Below are the code and all the weights of a small trained network. Each question names an input and a class and asks about switching units off, where a switched-off unit gives its printed mean instead of its output.

import numpy as np


def w(rows, s, z=0):
    codes = np.array(rows[::2]) - 128.0
    scale = np.full(codes.shape[1], s)
    scale[-1] = z or s
    return codes * scale


def f(y):
    return np.maximum(y, 0)


def log_softmax(a):
    a = a - a.max(-1, keepdims=True)
    return a - np.log(np.exp(a).sum(-1, keepdims=True))


def net(x, mask):
    res = np.array(x, float).reshape(1, 5) / 4 @ E
    y = f(res @ A[0][:, :-1].T + A[0][:, -1])
    res = res + np.where(mask, y, B[0][:, -1]) @ B[0][:, :-1]
    return log_softmax(res[-1] @ U[:, :-1].T + U[:, -1])


A, B = {}, {}
E = w([
[178,166,139,106,161,111,122,165,116,98],'x0',
[153,179,221,201,191,200,129,92,2,185],'x1',
[93,84,128,240,160,187,214,222,164,169],'x2',
[247,190,188,231,21,69,34,148,242,185],'x3',
[43,195,97,69,195,131,43,252,191,183],'x4',
],0.0065)
A[0] = w([
[61,151,131,59,147,223,32,184,118,175,89],'neuron 0',
[105,47,106,2,142,220,174,187,5,98,95],'neuron 1',
[123,198,215,168,191,204,102,79,51,177,55],'neuron 2',
[178,70,172,109,145,130,192,85,145,119,88],'neuron 3',
[128,78,137,157,101,169,219,221,153,154,143],'neuron 4',
[174,80,161,139,114,142,194,71,91,71,4],'neuron 5',
],0.0072,0.0032)
B[0] = w([
[140,214,106,192,168,73,199,18,180,136,209],'neuron 0',
[165,38,140,143,72,172,95,167,110,195,254],'neuron 1',
[69,72,203,112,156,168,108,156,88,67,213],'neuron 2',
[122,161,151,119,209,137,105,118,146,119,169],'neuron 3',
[120,241,164,90,61,175,159,152,60,121,203],'neuron 4',
[184,174,160,229,184,85,255,116,160,126,186],'neuron 5',
],0.0092,0.0094)
U = w([
[170,141,107,166,231,90,221,135,200,136,61],'0',
[164,173,116,113,93,115,142,164,72,148,226],'1',
[215,62,134,144,110,146,78,208,160,218,96],'2',
[85,90,151,112,143,136,124,197,173,2,255],'3',
[124,116,107,160,117,105,128,160,114,113,141],'4',
],0.008,0.0021)

Each question gives the input, the list of numbers given to net, and the class t.
The units are the neurons (one row each of A and B). Each row of codes is followed by its name. A weight is (code - 128) times the scale printed after its matrix; where a second scale follows, it is the last column's (A, B and U).
mask holds one flag per neuron, in row order. A switched-off neuron (its flag False) gives its mean, the last column of its row in B, instead of its output. The means were averaged over made-up inputs and are rounded, as every weight is.
A unit's drop is (log p(t) with every unit on - log p(t) with that unit switched off) / (log p(t) with every unit on - log p(t) with every unit switched off).
The circuit of an input: a set's keep is (log p(t) with only the set's units on - log p(t) with every unit switched off) / (log p(t) with every unit on - log p(t) with every unit switched off). Starting from all 6 units, units are removed one at a time, each time the one whose removal leaves the highest keep (on an exact tie, the one counted first), for as long as the keep stays at least 0.8.
circuit, biggest first: the units of the circuit, biggest drop first
top k neurons: the k neurons with the biggest drops, biggest first
drop when u is switched off: that unit's drop, to one decimal
input [-2,8,8,-7,6], class 1: circuit, biggest first : neuron 4; neuron 0; neuron 1
input [-4,7,-4,-7,-3], class 2: circuit, biggest first : neuron 1
input [-6,7,-5,6,-2], class 3: circuit, biggest first : neuron 2; neuron 1
input [-4,1,5,-5,4], class 1: top 2 neurons : neuron 4; neuron 0
input [2,-5,5,7,8], class 0: top 2 neurons : neuron 1; neuron 0
input [3,3,2,0,-1], class 3: top 3 neurons : neuron 1; neuron 0; neuron 2
input [5,7,6,4,0], class 3: circuit, biggest first : neuron 2; neuron 1
input [-5,-3,8,-4,1], class 1: top 2 neurons : neuron 4; neuron 2
input [3,-6,-3,6,7], class 0: circuit, biggest first : neuron 1; neuron 0
input [-6,7,6,-2,-5], class 3: top 2 neurons : neuron 2; neuron 0
input [-3,6,5,-5,-3], class 3: top 3 neurons : neuron 2; neuron 0; neuron 3
input [-3,-5,-1,-3,5], class 0: top 2 neurons : neuron 0; neuron 2
input [1,6,0,1,-3], class 3: top 3 neurons : neuron 2; neuron 0; neuron 1
input [-7,-4,7,6,-2], class 1: top 2 neurons : neuron 4; neuron 1
input [0,6,-4,5,4], class 3: top 4 neurons : neuron 2; neuron 1; neuron 5; neuron 4
input [-6,8,3,1,-7], class 3: circuit, biggest first : neuron 2
input [0,3,8,-7,-5], class 1: top 3 neurons : neuron 4; neuron 1; neuron 5
input [-4,-4,4,-2,-1], class 1: top 2 neurons : neuron 4; neuron 2
input [-1,4,0,3,1], class 3: circuit, biggest first : neuron 1; neuron 2; neuron 0
input [-2,6,-7,0,-8], class 0: top neuron : neuron 5
input [-8,2,-5,-7,8], class 0: drop when neuron 4 is switched off : 0.2
input [-3,3,3,6,8], class 0: drop when neuron 0 is switched off : 0.7
input [-2,-1,5,-7,2], class 2: drop when neuron 2 is switched off : 0.0
